Below are the code and all the weights of a small trained network. Each question names an input and a target symbol and asks about switching units off, where a switched-off unit gives its printed mean instead of its output.

import numpy as np


def w(rows, s, z=0):
    codes = np.array(rows[::2]) - 128.0
    scale = np.full(codes.shape[1], s)
    scale[-1] = z or s
    return codes * scale


def f(y):
    return y / 2 * (1 + np.tanh(0.7978845608 * (y + 0.044715 * y**3)))


def softmax(a):
    e = np.exp(a - a.max(-1, keepdims=True))
    return e / e.sum(-1, keepdims=True)


def log_softmax(a):
    a = a - a.max(-1, keepdims=True)
    return a - np.log(np.exp(a).sum(-1, keepdims=True))


def net(x, mask):
    ids = ['αβθλμτ'.index(c) for c in x.split()]
    T = len(ids)
    res = E[ids] + P[:T]
    u = 0
    for l in range(2):
        q, k, v = (res @ M[l].T for M in (Q, K, V))
        z = softmax(np.where(np.tri(T) > 0, q @ k.T / 4**0.5, -1e9)) @ v
        res = res + np.where(mask[u], z, O[l][:, -1]) @ O[l][:, :-1]
        u += 1
        y = f(res @ A[l][:, :-1].T + A[l][:, -1])
        res = res + np.where(mask[u : u + 4], y, B[l][:, -1]) @ B[l][:, :-1]
        u += 4
    return log_softmax(res[-1] @ U[:, :-1].T + U[:, -1])


Q, K, V, O, A, B = {}, {}, {}, {}, {}, {}
E = w([
[60,147,82,204,153,3,136,122,100,17,196,218],'α',
[107,129,124,149,101,56,188,65,131,173,101,164],'β',
[63,193,110,66,104,85,112,60,48,119,160,151],'θ',
[76,120,25,121,105,125,137,55,100,66,162,169],'λ',
[115,144,128,66,130,98,171,89,228,27,157,210],'μ',
[132,87,120,153,189,106,93,87,96,207,125,140],'τ',
],0.016)
P = w([
[32,127,170,130,122,203,153,221,183,97,231,125],'0',
[155,169,84,35,254,115,195,84,130,109,133,148],'1',
[152,134,83,136,57,144,81,143,125,206,207,176],'2',
[70,90,69,161,66,149,73,68,153,150,119,120],'3',
[172,244,144,139,189,151,196,96,144,97,71,195],'4',
[216,145,126,161,49,155,124,149,129,252,188,149],'5',
[55,92,99,106,133,101,103,139,153,86,98,97],'6',
[134,205,229,144,240,116,212,109,138,71,121,163],'7',
[135,148,172,57,120,76,145,218,142,168,222,154],'8',
],0.0097)
Q[0] = w([
[163,161,108,92,112,173,57,247,147,136,224,104],'L0H0',
[126,87,91,66,24,36,71,149,98,190,144,91],'L0H0',
[96,116,190,181,139,193,128,150,194,43,48,23],'L0H0',
[151,219,180,98,255,126,184,42,138,132,148,176],'L0H0',
],0.0063)
K[0] = w([
[92,141,110,77,206,49,154,75,168,93,113,220],'L0H0',
[219,133,122,137,94,84,167,32,126,140,79,184],'L0H0',
[135,164,15,76,178,254,115,106,77,157,164,91],'L0H0',
[60,43,248,93,70,174,168,230,143,83,205,16],'L0H0',
],0.0067)
V[0] = w([
[99,194,65,73,106,167,91,121,82,87,172,72],'L0H0',
[185,86,142,85,149,187,1,136,161,131,113,102],'L0H0',
[110,186,226,61,127,118,101,90,156,176,43,159],'L0H0',
[102,64,76,102,105,159,134,72,99,218,88,50],'L0H0',
],0.0065)
O[0] = w([
[86,151,156,173,115,182,37,34,188,198,147,137,154],'L0H0',
[151,81,254,122,176,86,13,99,56,147,66,143,9],'L0H0',
[179,128,162,163,101,78,61,115,221,84,216,91,108],'L0H0',
[126,138,93,51,180,106,131,217,218,174,123,124,68],'L0H0',
],0.0083,0.011)
A[0] = w([
[71,203,37,198,88,114,167,192,103,171,108,147,158],'L0N0',
[141,50,150,137,86,155,119,163,171,196,94,69,52],'L0N1',
[253,147,186,67,40,37,18,146,188,161,153,229,5],'L0N2',
[129,80,95,87,126,120,160,213,127,208,211,55,243],'L0N3',
],0.0057,0.0013)
B[0] = w([
[141,39,148,85,183,106,107,163,114,139,147,39,255],'L0N0',
[73,135,164,64,210,106,112,109,76,107,139,135,124],'L0N1',
[3,167,94,156,136,154,88,79,114,113,109,129,128],'L0N2',
[69,76,102,72,81,80,149,180,85,50,120,170,155],'L0N3',
],0.011,0.013)
Q[1] = w([
[169,92,108,89,182,182,15,79,165,77,189,116],'L1H0',
[33,132,141,254,35,36,70,170,141,136,247,137],'L1H0',
[71,105,118,125,78,174,94,127,208,170,170,190],'L1H0',
[93,182,122,172,156,209,213,103,159,71,138,184],'L1H0',
],0.0057)
K[1] = w([
[120,76,67,160,151,134,71,129,157,106,106,95],'L1H0',
[88,76,149,214,81,126,76,182,113,98,191,50],'L1H0',
[126,124,66,157,112,131,70,114,145,152,97,97],'L1H0',
[72,194,131,132,80,222,254,40,152,141,121,189],'L1H0',
],0.0065)
V[1] = w([
[199,209,59,133,253,23,84,160,147,43,150,165],'L1H0',
[159,82,36,106,174,191,59,62,179,193,87,40],'L1H0',
[88,82,127,50,227,135,53,96,149,204,212,217],'L1H0',
[193,193,91,118,226,115,76,16,49,183,90,229],'L1H0',
],0.0044)
O[1] = w([
[106,51,141,170,172,122,173,112,130,153,192,121,105],'L1H0',
[131,181,134,214,130,158,156,207,135,12,124,137,119],'L1H0',
[72,206,176,136,51,161,183,105,108,179,144,146,171],'L1H0',
[106,65,160,99,119,80,168,139,98,92,106,117,1],'L1H0',
],0.011,0.0092)
A[1] = w([
[112,157,186,126,154,78,255,33,116,152,121,232,175],'L1N0',
[67,172,90,133,32,150,87,240,174,158,158,107,39],'L1N1',
[101,138,105,133,78,37,207,73,129,37,156,153,252],'L1N2',
[200,66,97,77,19,123,18,171,205,186,211,138,180],'L1N3',
],0.0051,0.0033)
B[1] = w([
[125,30,129,59,40,60,99,185,145,59,136,188,207],'L1N0',
[136,31,253,125,242,118,53,63,60,1,181,36,214],'L1N1',
[222,165,145,30,112,104,105,127,185,39,116,177,255],'L1N2',
[63,181,147,69,81,165,46,211,169,40,86,124,228],'L1N3',
],0.0067,0.0092)
U = w([
[183,125,100,155,95,162,206,135,114,175,248,138,102],'α',
[173,74,179,122,105,102,95,222,121,95,108,112,164],'β',
[128,115,149,123,151,93,70,3,149,138,101,95,140],'θ',
[148,77,127,144,153,195,149,104,102,47,69,126,4],'λ',
[203,225,72,182,8,155,104,164,135,146,161,225,236],'μ',
[2,151,88,142,138,154,142,180,105,128,65,238,164],'τ',
],0.0059,0.0021)

Each question gives the input, a string of symbols that net reads in full, and the target symbol t.
The units are the heads (4 rows each of Q, K, V and O) and the neurons (one row each of A and B). Each row of codes is followed by its name. A weight is (code - 128) times the scale printed after its matrix; where a second scale follows, it is the last column's (O, A, B and U).
mask holds one flag per unit, layer by layer, with each layer's heads first. A switched-off unit (its flag False) gives its mean, the last column of its rows in O or B, instead of its output. The means were averaged over made-up inputs and are rounded, as every weight is.
A unit's drop is (log p(t) with every unit on - log p(t) with that unit switched off) / (log p(t) with every unit on - log p(t) with every unit switched off).
The circuit of an input: a set's keep is (log p(t) with only the set's units on - log p(t) with every unit switched off) / (log p(t) with every unit on - log p(t) with every unit switched off). Starting from all 10 units, units are removed one at a time, each time the one whose removal leaves the highest keep (on an exact tie, the one counted first), for as long as the keep stays at least 0.8.
circuit, biggest first: the units of the circuit, biggest drop first
most important unit: the unit with the biggest drop
top k neurons: the k neurons with the biggest drops, biggest first
k most important neurons of layer l: the k neurons of layer l with the biggest drops, biggest first
input μ λ θ β β, target θ: circuit, biggest first	L1H0, L0H0
input α α μ θ θ, target λ: circuit, biggest first	L0H0, L1H0
input τ τ θ λ α β λ μ, target β: circuit, biggest first	L0H0
input α θ μ θ τ τ μ θ θ, target μ: circuit, biggest first	L0H0, L0N0, L1H0
input β λ θ θ μ, target α: circuit, biggest first	L1H0, L0H0
input μ θ α λ τ θ τ μ, target θ: circuit, biggest first	L1H0, L0N0
input μ α θ λ, target λ: circuit, biggest first	L1H0, L1N1, L0H0, L0N0
input λ β θ α β τ θ β, target τ: circuit, biggest first	L0H0, L1N1
input θ θ λ, target λ: circuit, biggest first	L1N1, L1H0, L0H0
input θ λ θ μ λ β, target β: circuit, biggest first	L0H0, L0N3
input θ θ θ β α, target μ: circuit, biggest first	L0H0, L1H0
input θ λ β θ θ λ θ β λ, target β: 2 most important neurons of layer 1	L1N3, L1N1
input θ β τ, target β: top 3 neurons	L1N1, L0N3, L1N3
input θ θ α θ β θ, target β: most important unit	L0H0
input μ τ α β τ θ θ λ, target θ: top 2 neurons	L0N0, L1N3
input β θ θ θ β β, target β: top 4 neurons	L1N3, L0N3, L1N1, L0N0
input β α θ β λ θ μ β α, target α: 2 most important neurons of layer 1	L1N1, L1N0
input α β β τ, target τ: 2 most important neurons of layer 1	L1N2, L1N3
input λ β θ λ λ θ, target β: 2 most important neurons of layer 1	L1N1, L1N3
input θ α β α α α θ τ, target μ: most important unit	L0N0
input τ θ β α λ, target β: top 3 neurons	L1N0, L0N0, L1N2
input θ θ θ, target θ: top 2 neurons	L1N1, L0N2
